Below is a small trained network, with its code and all its weights. Each question gives an input and a target symbol and asks what happens when units are switched off, that is, made to give their printed mean instead of their output.

import numpy as np


def w(rows, s, z=0):
    codes = np.array(rows[::2]) - 128.0
    scale = np.full(codes.shape[1], s)
    scale[-1] = z or s
    return codes * scale


def f(y):
    return y / 2 * (1 + np.tanh(0.7978845608 * (y + 0.044715 * y**3)))


def softmax(a):
    e = np.exp(a - a.max(-1, keepdims=True))
    return e / e.sum(-1, keepdims=True)


def log_softmax(a):
    a = a - a.max(-1, keepdims=True)
    return a - np.log(np.exp(a).sum(-1, keepdims=True))


def net(x, mask):
    ids = ['γζμξσψω'.index(c) for c in x.split()]
    T = len(ids)
    res = E[ids] + P[:T]
    u = 0
    for l in range(2):
        r = res
        for j in range(3):
            rows = slice(2 * j, 2 * j + 2)
            q, k, v = (r @ M[l][rows].T for M in (Q, K, V))
            z = softmax(np.where(np.tri(T) > 0, q @ k.T / 2**0.5, -1e9)) @ v
            o = O[l][rows]
            res = res + np.where(mask[u + j], z, o[:, -1]) @ o[:, :-1]
        u += 3
        y = f(res @ A[l][:, :-1].T + A[l][:, -1])
        res = res + np.where(mask[u : u + 8], y, B[l][:, -1]) @ B[l][:, :-1]
        u += 8
    return log_softmax(res[-1] @ U[:, :-1].T + U[:, -1])


Q, K, V, O, A, B = {}, {}, {}, {}, {}, {}
E = w([
[132,105,77],'γ',
[167,87,109],'ζ',
[135,105,68],'μ',
[153,91,33],'ξ',
[125,44,144],'σ',
[223,4,79],'ψ',
[149,174,114],'ω',
],0.015)
P = w([
[16,157,153],'0',
[153,82,3],'1',
[146,103,30],'2',
[152,110,48],'3',
[220,97,86],'4',
[220,109,98],'5',
[178,141,95],'6',
[218,113,154],'7',
[243,112,121],'8',
[198,152,21],'9',
],0.0041)
Q[0] = w([
[132,159,2],'0.h1',
[100,121,252],'0.h1',
[174,126,131],'0.h2',
[69,185,132],'0.h2',
[245,71,160],'0.h3',
[196,45,121],'0.h3',
],0.0097)
K[0] = w([
[119,99,166],'0.h1',
[126,155,1],'0.h1',
[150,172,148],'0.h2',
[153,75,79],'0.h2',
[209,70,166],'0.h3',
[212,62,244],'0.h3',
],0.0083)
V[0] = w([
[196,60,112],'0.h1',
[121,69,94],'0.h1',
[83,144,1],'0.h2',
[77,76,4],'0.h2',
[114,164,31],'0.h3',
[89,100,201],'0.h3',
],0.0085)
O[0] = w([
[4,1,91,208],'0.h1',
[127,25,126,191],'0.h1',
[216,38,157,221],'0.h2',
[240,27,167,254],'0.h2',
[235,109,214,169],'0.h3',
[27,134,108,72],'0.h3',
],0.0053,0.0085)
A[0] = w([
[88,157,215,19],'0.n1',
[184,172,192,242],'0.n2',
[118,144,56,215],'0.n3',
[134,53,130,41],'0.n4',
[18,186,206,1],'0.n5',
[44,41,93,119],'0.n6',
[119,91,236,67],'0.n7',
[111,2,170,79],'0.n8',
],0.0088,0.0062)
B[0] = w([
[159,143,63,125],'0.n1',
[124,31,186,143],'0.n2',
[119,130,234,148],'0.n3',
[115,255,8,195],'0.n4',
[115,106,129,128],'0.n5',
[91,210,148,178],'0.n6',
[35,150,109,128],'0.n7',
[89,181,71,253],'0.n8',
],0.0079,0.015)
Q[1] = w([
[140,19,67],'1.h1',
[183,11,23],'1.h1',
[108,41,19],'1.h2',
[139,126,45],'1.h2',
[36,197,253],'1.h3',
[86,161,99],'1.h3',
],0.0069)
K[1] = w([
[65,159,198],'1.h1',
[57,135,212],'1.h1',
[130,27,254],'1.h2',
[193,136,186],'1.h2',
[62,185,133],'1.h3',
[116,78,50],'1.h3',
],0.0087)
V[1] = w([
[254,116,76],'1.h1',
[102,161,160],'1.h1',
[47,89,72],'1.h2',
[125,101,189],'1.h2',
[180,50,176],'1.h3',
[161,119,54],'1.h3',
],0.0092)
O[1] = w([
[133,3,80,181],'1.h1',
[174,135,147,94],'1.h1',
[85,223,53,139],'1.h2',
[101,146,184,100],'1.h2',
[17,161,198,141],'1.h3',
[98,123,71,247],'1.h3',
],0.0064,0.012)
A[1] = w([
[181,2,120,17],'1.n1',
[111,111,142,3],'1.n2',
[58,50,85,37],'1.n3',
[142,110,97,22],'1.n4',
[124,228,65,189],'1.n5',
[105,62,31,52],'1.n6',
[110,38,65,58],'1.n7',
[107,76,118,19],'1.n8',
],0.007,0.0054)
B[1] = w([
[172,98,188,168],'1.n1',
[193,173,73,117],'1.n2',
[147,162,130,176],'1.n3',
[188,184,86,139],'1.n4',
[90,125,152,202],'1.n5',
[170,161,188,255],'1.n6',
[176,181,174,220],'1.n7',
[254,189,95,129],'1.n8',
],0.0089,0.014)
U = w([
[114,118,139,89],'γ',
[74,101,61,107],'ζ',
[147,100,112,137],'μ',
[225,130,73,82],'ξ',
[1,193,98,202],'σ',
[143,214,23,17],'ψ',
[84,76,188,253],'ω',
],0.006,0.0058)

Each question gives the input, a string of symbols that net reads in full, and the target symbol t.
The units are the heads (2 rows each of Q, K, V and O) and the neurons (one row each of A and B). Each row of codes is followed by its name. A weight is (code - 128) times the scale printed after its matrix; where a second scale follows, it is the last column's (O, A, B and U).
mask holds one flag per unit, layer by layer, with each layer's heads first. A switched-off unit (its flag False) gives its mean, the last column of its rows in O or B, instead of its output. The means were averaged over made-up inputs and are rounded, as every weight is.
A unit's drop is (log p(t) with every unit on - log p(t) with that unit switched off) / (log p(t) with every unit on - log p(t) with every unit switched off).
The circuit of an input: a set's keep is (log p(t) with only the set's units on - log p(t) with every unit switched off) / (log p(t) with every unit on - log p(t) with every unit switched off). Starting from the 12 units with the biggest drops (on a tie, the unit counted first), units are removed one at a time, each time the one whose removal leaves the highest keep (on an exact tie, the one counted first), for as long as the keep stays at least 0.8.
circuit, biggest first: the units of the circuit, biggest drop first
most important unit: the unit with the biggest drop
k most important neurons: the k neurons with the biggest drops, biggest first
k most important neurons of layer l: the k neurons of layer l with the biggest drops, biggest first
heads that matter: for each layer, one digit per head in row order, 1 if its drop is at least 0.15 and else 0, layers parted by /
drop of u: that unit's drop, to one decimal
input μ ψ ξ σ, target ψ: heads that matter => 000 / 001
input γ ψ σ μ ω ψ σ σ ω, target ω: circuit, biggest first => (0.n4 0.n2)
input σ μ ζ μ, target σ: circuit, biggest first => (1.h1 0.h3 1.n5 1.h2)
input ψ γ ξ, target ψ: heads that matter => 100 / 011
input ω ξ ξ ξ γ ξ ζ, target ω: 3 most important neurons of layer 0 => (0.n8 0.n4 0.n2)
input ω μ σ ω ξ ξ γ ω ω ψ, target ω: 3 most important neurons => (0.n8 0.n4 0.n2)
input σ ξ ξ, target σ: most important neuron => (1.n5)
input ψ ξ ξ γ ζ, target ψ: 3 most important neurons of layer 0 => (0.n8 0.n6 0.n4)
input σ ζ μ ξ ξ μ, target σ: heads that matter => 011 / 100
input ω ζ μ ξ, target ω: heads that matter => 100 / 011
input μ γ ξ γ γ ξ γ ω ξ, target ω: 4 most important neurons => (0.n4 0.n2 0.n8 1.n1)
input ξ ξ μ, target ξ: heads that matter => 010 / 100
input σ ξ ξ ω σ γ ψ σ ω ζ, target σ: heads that matter => 001 / 100
input σ ζ μ μ μ ξ μ ξ ω ξ, target σ: 2 most important neurons of layer 1 => (1.n6 1.n1)
input ψ ξ ζ μ, target ψ: 2 most important neurons of layer 1 => (1.n1 1.n4)
input γ σ σ, target σ: most important unit => 0.n6
input σ μ σ ζ ζ, target σ: drop of 1.n5 => 0.1
input ξ μ ξ, target ξ: drop of 0.h3 => 0.1
input ψ γ ζ, target ψ: drop of 1.h3 => 0.5
input μ μ ω μ, target ω: most important neuron of layer 0 => (0.n4)
